Below are the code and all the weights of a small trained network. Each question names an input and a class and asks about switching units off, where a switched-off unit gives its printed mean instead of its output.

import numpy as np


def w(rows, s, z=0):
    codes = np.array(rows[::2]) - 128.0
    scale = np.full(codes.shape[1], s)
    scale[-1] = z or s
    return codes * scale


def norm(h):
    return h / np.sqrt((h * h).mean(-1, keepdims=True) + 1e-5)


def f(y):
    return y / 2 * (1 + np.tanh(0.7978845608 * (y + 0.044715 * y**3)))


def log_softmax(a):
    a = a - a.max(-1, keepdims=True)
    return a - np.log(np.exp(a).sum(-1, keepdims=True))


def net(x, mask):
    res = np.array(x, float).reshape(1, 3) / 4 @ E
    u = 0
    for l in range(4):
        y = f(norm(res) @ A[l][:, :-1].T + A[l][:, -1])
        res = res + np.where(mask[u : u + 7], y, B[l][:, -1]) @ B[l][:, :-1]
        u += 7
    return log_softmax(norm(res)[-1] @ U[:, :-1].T + U[:, -1])


A, B = {}, {}
E = w([
[104,59,121],'x0',
[48,175,38],'x1',
[169,185,253],'x2',
],0.0028)
A[0] = w([
[119,148,174,36],'L0N0',
[146,201,105,196],'L0N1',
[147,93,159,21],'L0N2',
[1,118,203,2],'L0N3',
[50,79,164,142],'L0N4',
[132,75,25,30],'L0N5',
[153,62,108,20],'L0N6',
],0.0061,0.00099)
B[0] = w([
[137,55,181,125],'L0N0',
[10,254,173,196],'L0N1',
[166,117,114,124],'L0N2',
[180,136,119,142],'L0N3',
[199,210,166,160],'L0N4',
[65,54,240,252],'L0N5',
[126,129,117,139],'L0N6',
],0.0046,0.0016)
A[1] = w([
[146,187,63,140],'L1N0',
[85,201,127,135],'L1N1',
[13,234,143,252],'L1N2',
[68,3,118,163],'L1N3',
[42,112,80,139],'L1N4',
[77,163,3,121],'L1N5',
[231,101,122,93],'L1N6',
],0.0063,0.0015)
B[1] = w([
[52,174,141,131],'L1N0',
[86,170,102,165],'L1N1',
[122,198,2,254],'L1N2',
[122,156,120,197],'L1N3',
[131,168,214,180],'L1N4',
[194,213,199,177],'L1N5',
[178,184,81,153],'L1N6',
],0.0053,0.0045)
A[2] = w([
[46,79,181,103],'L2N0',
[29,234,130,143],'L2N1',
[205,100,141,88],'L2N2',
[133,33,148,52],'L2N3',
[54,113,124,2],'L2N4',
[115,4,186,165],'L2N5',
[226,173,87,115],'L2N6',
],0.0043,0.0014)
B[2] = w([
[136,153,203,121],'L2N0',
[155,254,78,252],'L2N1',
[157,146,97,143],'L2N2',
[141,175,141,122],'L2N3',
[195,138,151,106],'L2N4',
[44,138,127,163],'L2N5',
[125,100,109,172],'L2N6',
],0.0053,0.0026)
A[3] = w([
[65,163,140,77],'L3N0',
[155,254,111,151],'L3N1',
[204,120,102,8],'L3N2',
[60,64,69,149],'L3N3',
[125,85,230,137],'L3N4',
[180,110,113,92],'L3N5',
[14,80,123,175],'L3N6',
],0.0055,0.0019)
B[3] = w([
[166,117,114,140],'L3N0',
[97,74,56,253],'L3N1',
[164,119,158,122],'L3N2',
[68,239,137,127],'L3N3',
[64,113,145,148],'L3N4',
[157,75,163,130],'L3N5',
[118,113,253,139],'L3N6',
],0.0044,0.0036)
U = w([
[201,96,196,83],'0',
[43,78,238,218],'1',
[53,254,15,213],'2',
[206,40,112,136],'3',
[101,122,115,3],'4',
[167,86,77,29],'5',
],0.0091,0.0067)

Each question gives the input, the list of numbers given to net, and the class t.
The units are the neurons (one row each of A and B). Each row of codes is followed by its name. A weight is (code - 128) times the scale printed after its matrix; where a second scale follows, it is the last column's (A, B and U).
mask holds one flag per neuron, layer by layer. A switched-off neuron (its flag False) gives its mean, the last column of its row in B, instead of its output. The means were averaged over made-up inputs and are rounded, as every weight is.
A unit's drop is (log p(t) with every unit on - log p(t) with that unit switched off) / (log p(t) with every unit on - log p(t) with every unit switched off).
The circuit of an input: a set's keep is (log p(t) with only the set's units on - log p(t) with every unit switched off) / (log p(t) with every unit on - log p(t) with every unit switched off). Starting from the 12 units with the biggest drops (on a tie, the unit counted first), units are removed one at a time, each time the one whose removal leaves the highest keep (on an exact tie, the one counted first), for as long as the keep stays at least 0.8.
units of the circuit, in order: the units of the circuit, biggest drop first
most important unit: the unit with the biggest drop
k most important neurons: the k neurons with the biggest drops, biggest first
top k neurons in layer l: the k neurons of layer l with the biggest drops, biggest first
drop when u is switched off: that unit's drop, to one decimal
input [0,-6,-3], class 3: most important unit	L1N6
input [-2,-2,4], class 0: units of the circuit, in order	(L0N0, L1N2)
input [5,2,-5], class 1: 2 most important neurons	(L0N5, L1N2)
input [-1,-6,-3], class 3: 3 most important neurons	(L1N6, L1N2, L2N1)
input [3,-3,2], class 3: top 2 neurons in layer 0	(L0N5, L0N1)
input [-7,-6,-4], class 5: top 2 neurons in layer 1	(L1N6, L1N2)
input [-5,-5,-1], class 5: 3 most important neurons	(L0N5, L1N6, L1N4)
input [1,-6,-3], class 3: 2 most important neurons	(L1N6, L1N2)
input [4,2,-6], class 1: top 3 neurons in layer 1	(L1N2, L1N6, L1N1)
input [-8,-7,-3], class 5: 2 most important neurons	(L0N5, L1N6)
input [5,3,6], class 3: top 4 neurons in layer 0	(L0N5, L0N3, L0N0, L0N1)
input [-3,-8,-2], class 3: 2 most important neurons	(L0N5, L1N6)
input [0,-6,-5], class 1: top 2 neurons in layer 1	(L1N2, L1N5)
input [8,-3,7], class 3: 3 most important neurons	(L0N5, L0N1, L1N6)
input [5,2,2], class 3: most important unit	L0N1
input [-7,-6,-1], class 5: 4 most important neurons	(L0N5, L1N6, L1N4, L3N6)
input [1,-1,0], class 3: 3 most important neurons	(L0N1, L1N6, L1N2)
input [7,4,8], class 3: top 2 neurons in layer 1	(L1N2, L1N4)
input [1,-1,-7], class 1: 2 most important neurons	(L0N5, L1N2)
input [6,-3,-2], class 1: units of the circuit, in order	(L1N2)
input [0,-4,-4], class 1: 2 most important neurons	(L1N2, L0N5)
input [6,4,7], class 3: top 2 neurons in layer 2	(L2N1, L2N5)
input [5,-6,-8], class 1: drop when L1N2 is switched off	0.1
input [-1,-7,-8], class 1: drop when L0N5 is switched off	0.4
